data =
[[121 130 121 135 130 122 118 128 128 132]
 [128 128 123 127 128 129 126 128 133 130]
 [124 127 126 129 134 137 125 131 130 129]
 [131 130 130 127 130 130 130 128 126 127]
 [129 117 126 137 138 111 119 127 129 140]
 [122 125 131 149 139 144 119 136 105 135]
 [128 122 130 132 126 134 133 129 131 125]]
Rows and columns are counted from 1.
(1, 1)	121
(4, 3)	130
(4, 8)	128
(5, 10)	140
(7, 1)	128
(4, 5)	130
(6, 5)	139
(2, 10)	130
(4, 1)	131
(1, 8)	128
(7, 8)	129
(7, 7)	133
(7, 5)	126
(5, 5)	138
(1, 9)	128
(7, 4)	132
(2, 1)	128
(7, 10)	125
(3, 1)	124
(5, 6)	111
(4, 4)	127
(2, 2)	128
(1, 4)	135
(7, 9)	131

B =
[[134 153 126 129 128 128 127 136 136]
 [133 152 118 130 141 141 129 130 133]
 [123 127 130 121 124 124 131 121 127]
 [123 106 140 125 114 114 127 130 126]
 [130 119 126 137 144 144 126 138 129]
 [124 126 137 124 124 124 130 133 133]
 [119 112 131 128 149 149 132 130 129]
 [130 120 136 134 125 125 125 143 132]
 [135 136 115 133 131 131 125 120 122]
 [136 133 125 133 116 116 123 129 125]
 [133 119 121 139 140 140 123 132 123]]
Rows and columns are counted from 1.
row 1 col 1 => 134
row 4 col 8 => 130
row 2 col 3 => 118
row 2 col 4 => 130
row 1 col 3 => 126
row 10 col 5 => 116
row 4 col 7 => 127
row 7 col 1 => 119
row 9 col 5 => 131
row 7 col 5 => 149
row 5 col 3 => 126
row 7 col 2 => 112
row 1 col 9 => 136
row 8 col 4 => 134
row 11 col 2 => 119
row 8 col 8 => 143
row 8 col 7 => 125
row 6 col 4 => 124
row 2 col 6 => 141
row 7 col 7 => 132
row 8 col 1 => 130
row 8 col 2 => 120
row 3 col 9 => 127
row 11 col 1 => 133
row 11 col 7 => 123
row 3 col 7 => 131
row 3 col 3 => 130
row 6 col 3 => 137
row 5 col 5 => 144
row 1 col 2 => 153
row 9 col 8 => 120
row 6 col 5 => 124
row 5 col 9 => 129
row 8 col 9 => 132
row 2 col 9 => 133
row 9 col 3 => 115
row 11 col 4 => 139

A =
144	118	123	118	152	123	109	118	122	131
136	123	122	124	151	132	128	123	125	112
149	127	124	123	136	120	124	126	127	112
Indices start at 1.
row 1 col 1 => 144
row 1 col 9 => 122
row 2 col 6 => 132
row 3 col 8 => 126
row 1 col 3 => 123
row 3 col 1 => 149
row 2 col 4 => 124
row 2 col 8 => 123
row 2 col 9 => 125
row 2 col 7 => 128

x =
[[127 132 123 125 134 124 124 127 123 130 124 129 126 125]
 [115 105 133 126 111 130 140 133 137 108 139 128 119 139]
 [119 124 118 118 131 118 122 127 119 122 122 129 119 124]
 [120 123 123 121 132 122 129 134 125 121 129 134 120 131]
 [119 124 118 117 131 117 122 127 119 122 122 129 118 124]]
Rows and columns are counted from 1.
row 1 col 1: 127
row 2 col 9: 137
row 5 col 2: 124
row 5 col 12: 129
row 5 col 9: 119
row 3 col 9: 119
row 2 col 5: 111
row 4 col 6: 122
row 5 col 14: 124
row 1 col 3: 123
row 1 col 2: 132
row 3 col 5: 131
row 5 col 4: 117
row 5 col 13: 118
row 2 col 1: 115
row 2 col 4: 126
row 5 col 5: 131
row 1 col 11: 124
row 2 col 2: 105
row 2 col 11: 139
row 5 col 6: 117
row 5 col 11: 122
row 1 col 13: 126

M =
[[119 114 133 138 132 124 124 113 134 112 127]
 [116 132 135 142 129 117 114 122 138 103 141]
 [118 126 136 143 130 117 114 117 135 105 135]]
Rows and columns are counted from 1.
row 1 col 1 => 119
row 1 col 7 => 124
row 3 col 11 => 135
row 2 col 2 => 132
row 3 col 4 => 143
row 3 col 8 => 117
row 1 col 10 => 112
row 1 col 8 => 113
row 1 col 3 => 133
row 2 col 11 => 141
row 1 col 5 => 132

a =
[[125 132 121 135 132 124 123 119 137 138 122 138 131]
 [139 124 138 123 121 113 123 121 133 129 127 133 123]
 [124 130 121 136 132 125 124 123 137 138 120 140 130]
 [143 119 142 116 120 104 129 116 127 133 128 136 124]]
Rows and columns are counted from 1.
row 1 col 1	125
row 2 col 4	123
row 3 col 9	137
row 3 col 12	140
row 2 col 10	129
row 3 col 7	124
row 1 col 11	122
row 2 col 12	133
row 1 col 10	138
row 4 col 4	116
row 3 col 8	123
row 4 col 6	104
row 3 col 2	130
row 2 col 5	121
row 2 col 2	124
row 4 col 9	127
row 3 col 5	132
row 2 col 3	138
row 3 col 4	136
